Here is a tiny trained network, its code and every weight. The questions are about switching its units off for an input and a target symbol, where a switched-off unit gives its printed mean instead of its output.

import numpy as np


def w(rows, s, z=0):
    codes = np.array(rows[::2]) - 128.0
    scale = np.full(codes.shape[1], s)
    scale[-1] = z or s
    return codes * scale


def f(y):
    return np.maximum(y, 0)


def softmax(a):
    e = np.exp(a - a.max(-1, keepdims=True))
    return e / e.sum(-1, keepdims=True)


def log_softmax(a):
    a = a - a.max(-1, keepdims=True)
    return a - np.log(np.exp(a).sum(-1, keepdims=True))


def net(x, mask):
    ids = ['Ξαδεζμπστω'.index(c) for c in x.split()]
    T = len(ids)
    res = E[ids] + P[:T]
    r = res
    for j in range(3):
        rows = slice(3 * j, 3 * j + 3)
        q, k, v = (r @ M[0][rows].T for M in (Q, K, V))
        z = softmax(np.where(np.tri(T) > 0, q @ k.T / 3**0.5, -1e9)) @ v
        o = O[0][rows]
        res = res + np.where(mask[j], z, o[:, -1]) @ o[:, :-1]
    y = f(res @ A[0][:, :-1].T + A[0][:, -1])
    res = res + np.where(mask[3:27], y, B[0][:, -1]) @ B[0][:, :-1]
    return log_softmax(res[-1] @ U[:, :-1].T + U[:, -1])


Q, K, V, O, A, B = {}, {}, {}, {}, {}, {}
E = w([
[115,149,70,103,159,139,176,83,138,89,185],'Ξ',
[65,178,163,198,96,137,110,119,145,132,141],'α',
[130,83,102,133,89,172,161,118,87,143,118],'δ',
[61,101,154,105,181,151,127,81,135,195,67],'ε',
[108,112,114,95,202,123,47,127,82,96,117],'ζ',
[54,109,154,158,156,2,151,115,133,145,140],'μ',
[161,153,159,135,165,124,130,78,67,189,96],'π',
[135,130,122,78,94,114,191,136,114,195,54],'σ',
[109,163,83,158,99,136,152,135,63,82,64],'τ',
[103,86,149,104,113,91,53,180,158,129,117],'ω',
],0.019)
P = w([
[127,2,136,121,89,112,128,109,97,109,95],'0',
[107,67,118,170,111,128,121,173,103,168,150],'1',
[121,100,109,170,95,99,96,131,110,165,152],'2',
[157,86,221,118,80,128,107,108,139,75,156],'3',
[131,127,191,116,117,144,138,200,105,133,194],'4',
[124,165,76,138,94,132,56,115,106,204,160],'5',
[159,130,175,112,76,155,47,63,154,108,116],'6',
[142,140,204,116,138,157,146,230,113,109,148],'7',
[123,181,85,143,130,132,79,195,94,184,160],'8',
[152,150,170,142,123,138,44,81,153,102,94],'9',
],0.0098)
Q[0] = w([
[136,124,208,113,151,158,172,161,117,80,134],'head 1',
[158,106,144,116,69,103,88,3,170,67,90],'head 1',
[129,128,125,125,142,129,142,154,126,147,137],'head 1',
[119,145,173,126,168,160,177,241,89,144,158],'head 2',
[151,116,226,98,121,139,163,98,143,41,112],'head 2',
[95,129,109,126,175,149,160,213,108,153,156],'head 2',
[155,138,112,129,137,126,136,138,160,123,123],'head 3',
[128,128,131,132,124,131,125,134,132,127,130],'head 3',
[129,129,134,135,114,133,129,132,123,123,135],'head 3',
],0.045)
K[0] = w([
[103,146,12,170,148,129,110,182,97,217,163],'head 1',
[136,115,202,156,209,168,204,255,118,101,135],'head 1',
[130,126,122,137,114,129,100,104,123,135,121],'head 1',
[103,141,16,134,87,95,62,63,121,196,136],'head 2',
[95,144,70,153,200,155,160,247,107,207,162],'head 2',
[128,150,97,106,88,99,85,59,137,148,115],'head 2',
[134,118,122,125,128,127,139,104,127,115,140],'head 3',
[128,125,129,130,135,127,125,119,131,123,121],'head 3',
[127,127,121,137,135,133,125,117,129,133,121],'head 3',
],0.035)
V[0] = w([
[249,134,106,78,85,45,160,127,172,135,111],'head 1',
[122,117,122,120,91,84,80,186,127,137,116],'head 1',
[37,149,75,144,44,119,166,126,134,122,88],'head 1',
[74,166,103,114,119,95,125,145,186,113,164],'head 2',
[123,110,182,150,128,115,153,83,171,189,140],'head 2',
[156,84,139,117,106,210,121,201,126,142,193],'head 2',
[127,164,110,112,131,117,137,124,135,110,138],'head 3',
[153,158,95,146,162,133,147,98,151,139,153],'head 3',
[106,138,175,125,119,112,101,111,104,132,85],'head 3',
],0.013)
O[0] = w([
[156,125,207,78,70,66,150,65,154,3,123,2],'head 1',
[129,192,40,147,77,199,82,119,98,103,112,95],'head 1',
[130,168,47,87,78,71,71,5,149,190,110,202],'head 1',
[156,121,68,255,141,30,105,90,154,139,130,42],'head 2',
[207,123,146,164,155,181,181,100,188,120,48,190],'head 2',
[128,179,85,88,121,84,185,185,100,171,159,85],'head 2',
[168,131,126,133,136,130,124,125,169,124,163,62],'head 3',
[181,120,171,151,159,128,133,170,163,120,178,52],'head 3',
[89,101,121,124,147,155,156,110,67,130,85,203],'head 3',
],0.0062,0.0043)
A[0] = w([
[138,135,142,172,76,132,152,104,118,113,164,147],'neuron 1',
[113,108,102,154,185,173,179,99,117,120,162,100],'neuron 2',
[129,178,173,89,109,116,97,95,143,101,99,57],'neuron 3',
[126,106,77,160,94,116,168,157,64,76,121,160],'neuron 4',
[180,33,58,86,180,124,133,102,99,82,101,44],'neuron 5',
[160,151,89,136,127,96,189,95,90,138,148,103],'neuron 6',
[108,101,73,117,87,111,83,174,175,143,108,89],'neuron 7',
[168,62,111,117,154,99,123,179,148,190,135,141],'neuron 8',
[122,177,152,117,77,130,115,169,165,128,112,53],'neuron 9',
[140,91,138,153,99,66,140,170,134,136,133,48],'neuron 10',
[96,173,173,105,94,141,132,156,90,116,160,105],'neuron 11',
[104,104,132,160,69,131,179,156,101,176,152,82],'neuron 12',
[150,165,101,164,131,99,167,147,110,97,119,101],'neuron 13',
[156,118,117,146,115,173,128,171,196,109,87,109],'neuron 14',
[125,100,179,126,72,123,115,114,155,182,127,119],'neuron 15',
[128,88,107,137,123,118,177,169,124,60,114,131],'neuron 16',
[245,229,170,148,145,134,105,158,197,138,225,3],'neuron 17',
[176,133,177,92,107,143,121,139,58,118,152,128],'neuron 18',
[149,118,115,149,107,83,73,155,100,128,111,138],'neuron 19',
[145,108,107,174,119,111,101,119,77,124,169,139],'neuron 20',
[122,104,142,116,63,94,103,136,122,106,82,80],'neuron 21',
[160,140,95,113,110,174,80,159,136,151,123,124],'neuron 22',
[86,62,172,138,88,138,82,113,150,133,154,69],'neuron 23',
[124,120,99,105,173,131,122,147,93,118,159,103],'neuron 24',
],0.011,0.007)
B[0] = w([
[121,134,133,139,101,107,153,104,94,121,129,184],'neuron 1',
[104,121,158,135,113,139,126,79,138,109,166,253],'neuron 2',
[124,126,106,146,163,162,99,133,119,151,202,174],'neuron 3',
[74,190,176,78,166,106,132,109,122,122,118,211],'neuron 4',
[146,147,112,116,54,105,56,164,147,166,165,194],'neuron 5',
[120,104,116,133,108,109,190,118,96,107,144,228],'neuron 6',
[168,107,164,126,133,157,163,131,130,63,117,191],'neuron 7',
[112,96,134,88,144,126,140,107,116,130,155,231],'neuron 8',
[114,130,120,147,127,155,145,100,110,115,90,144],'neuron 9',
[142,151,114,118,120,163,140,107,106,111,107,150],'neuron 10',
[187,118,77,159,94,121,130,126,150,118,90,240],'neuron 11',
[165,111,118,119,109,93,58,125,121,140,106,222],'neuron 12',
[120,113,166,103,103,129,114,117,149,165,144,149],'neuron 13',
[96,170,123,99,86,151,136,107,120,139,125,180],'neuron 14',
[135,82,98,154,84,137,157,130,153,153,142,230],'neuron 15',
[140,98,115,105,110,101,117,115,129,92,148,177],'neuron 16',
[147,189,138,178,248,111,107,226,171,146,108,185],'neuron 17',
[115,106,85,160,166,146,157,136,85,80,128,242],'neuron 18',
[120,106,122,154,112,120,160,158,75,120,90,214],'neuron 19',
[145,126,153,146,125,113,108,113,89,72,158,241],'neuron 20',
[143,167,123,108,139,115,153,142,157,103,146,192],'neuron 21',
[123,138,122,141,133,182,146,119,84,121,121,234],'neuron 22',
[110,110,172,100,111,128,67,119,145,116,130,194],'neuron 23',
[183,129,98,101,130,116,85,117,141,163,128,200],'neuron 24',
],0.016,0.0051)
U = w([
[150,163,137,97,170,138,24,161,101,123,145,51],'Ξ',
[128,84,184,83,108,200,152,149,161,31,117,3],'α',
[128,129,126,171,135,152,163,62,77,116,152,227],'δ',
[123,188,158,217,24,139,92,84,189,111,98,44],'ε',
[84,105,130,48,45,145,117,44,87,109,154,245],'ζ',
[148,194,111,80,117,146,154,60,193,87,248,126],'μ',
[176,175,63,35,65,116,197,155,156,183,92,127],'π',
[40,136,188,43,140,198,116,84,164,213,140,47],'σ',
[107,81,204,114,117,2,144,112,140,136,163,163],'τ',
[90,236,161,115,140,133,160,107,97,84,120,133],'ω',
],0.0046,0.0036)

Each question gives the input, a string of symbols that net reads in full, and the target symbol t.
The units are the heads (3 rows each of Q, K, V and O) and the neurons (one row each of A and B). Each row of codes is followed by its name. A weight is (code - 128) times the scale printed after its matrix; where a second scale follows, it is the last column's (O, A, B and U).
mask holds one flag per unit, heads first, then neurons. A switched-off unit (its flag False) gives its mean, the last column of its rows in O or B, instead of its output. The means were averaged over made-up inputs and are rounded, as every weight is.
A unit's drop is (log p(t) with every unit on - log p(t) with that unit switched off) / (log p(t) with every unit on - log p(t) with every unit switched off).
The circuit of an input: a set's keep is (log p(t) with only the set's units on - log p(t) with every unit switched off) / (log p(t) with every unit on - log p(t) with every unit switched off). Starting from the 12 units with the biggest drops (on a tie, the unit counted first), units are removed one at a time, each time the one whose removal leaves the highest keep (on an exact tie, the one counted first), for as long as the keep stays at least 0.8.
circuit, biggest first: the units of the circuit, biggest drop first
most important unit: the unit with the biggest drop
top k neurons: the k neurons with the biggest drops, biggest first
drop of u: that unit's drop, to one decimal
input τ π Ξ ω μ Ξ Ξ π, target τ: circuit, biggest first	(head 2; head 1)
input Ξ α τ, target ω: most important unit	neuron 4
input Ξ μ Ξ σ ω Ξ, target μ: circuit, biggest first	(head 1; neuron 3; head 3)
input Ξ δ μ σ, target π: circuit, biggest first	(head 2; neuron 11)
input Ξ Ξ ζ π ζ π Ξ, target Ξ: circuit, biggest first	(head 1; head 3; neuron 17)
input α ζ Ξ Ξ τ ζ δ π, target Ξ: top 4 neurons	(neuron 24; neuron 12; neuron 6; neuron 15)
input ζ σ π, target Ξ: top 2 neurons	(neuron 12; neuron 24)
input Ξ π ζ α ω, target Ξ: circuit, biggest first	(head 1; neuron 24)
input Ξ ω Ξ π, target ω: circuit, biggest first	(head 1; neuron 4; head 2; head 3)
input ζ δ ω ζ δ, target ω: circuit, biggest first	(neuron 4; head 1)
input δ σ τ, target ω: top 2 neurons	(neuron 4; neuron 15)
input σ μ π Ξ α, target α: circuit, biggest first	(head 2; head 1)
input Ξ μ Ξ α σ ζ ζ ε δ, target Ξ: circuit, biggest first	(neuron 12; head 1)
input μ Ξ σ μ Ξ τ Ξ ε δ, target τ: circuit, biggest first	(head 1; head 2; neuron 22)
input Ξ α δ Ξ ω π π, target ω: circuit, biggest first	(head 1; neuron 4; head 2; neuron 15)
input ε ζ ε τ Ξ σ Ξ Ξ, target μ: top 2 neurons	(neuron 3; neuron 19)
input σ Ξ μ, target μ: circuit, biggest first	(head 1; neuron 21; neuron 3)
input π π Ξ ε Ξ α δ Ξ μ, target π: most important unit	head 2
input τ Ξ α, target ζ: top 2 neurons	(neuron 23; neuron 17)
input δ μ Ξ Ξ ζ, target τ: top neuron	(neuron 22)
input τ π μ τ, target α: top 2 neurons	(neuron 16; neuron 18)
input μ ω Ξ Ξ α Ξ ε τ, target τ: top 2 neurons	(neuron 13; neuron 22)
input α μ Ξ Ξ Ξ δ ω Ξ Ξ, target ω: top 2 neurons	(neuron 17; neuron 4)
input Ξ τ Ξ α ε σ δ, target σ: drop of neuron 18	0.1
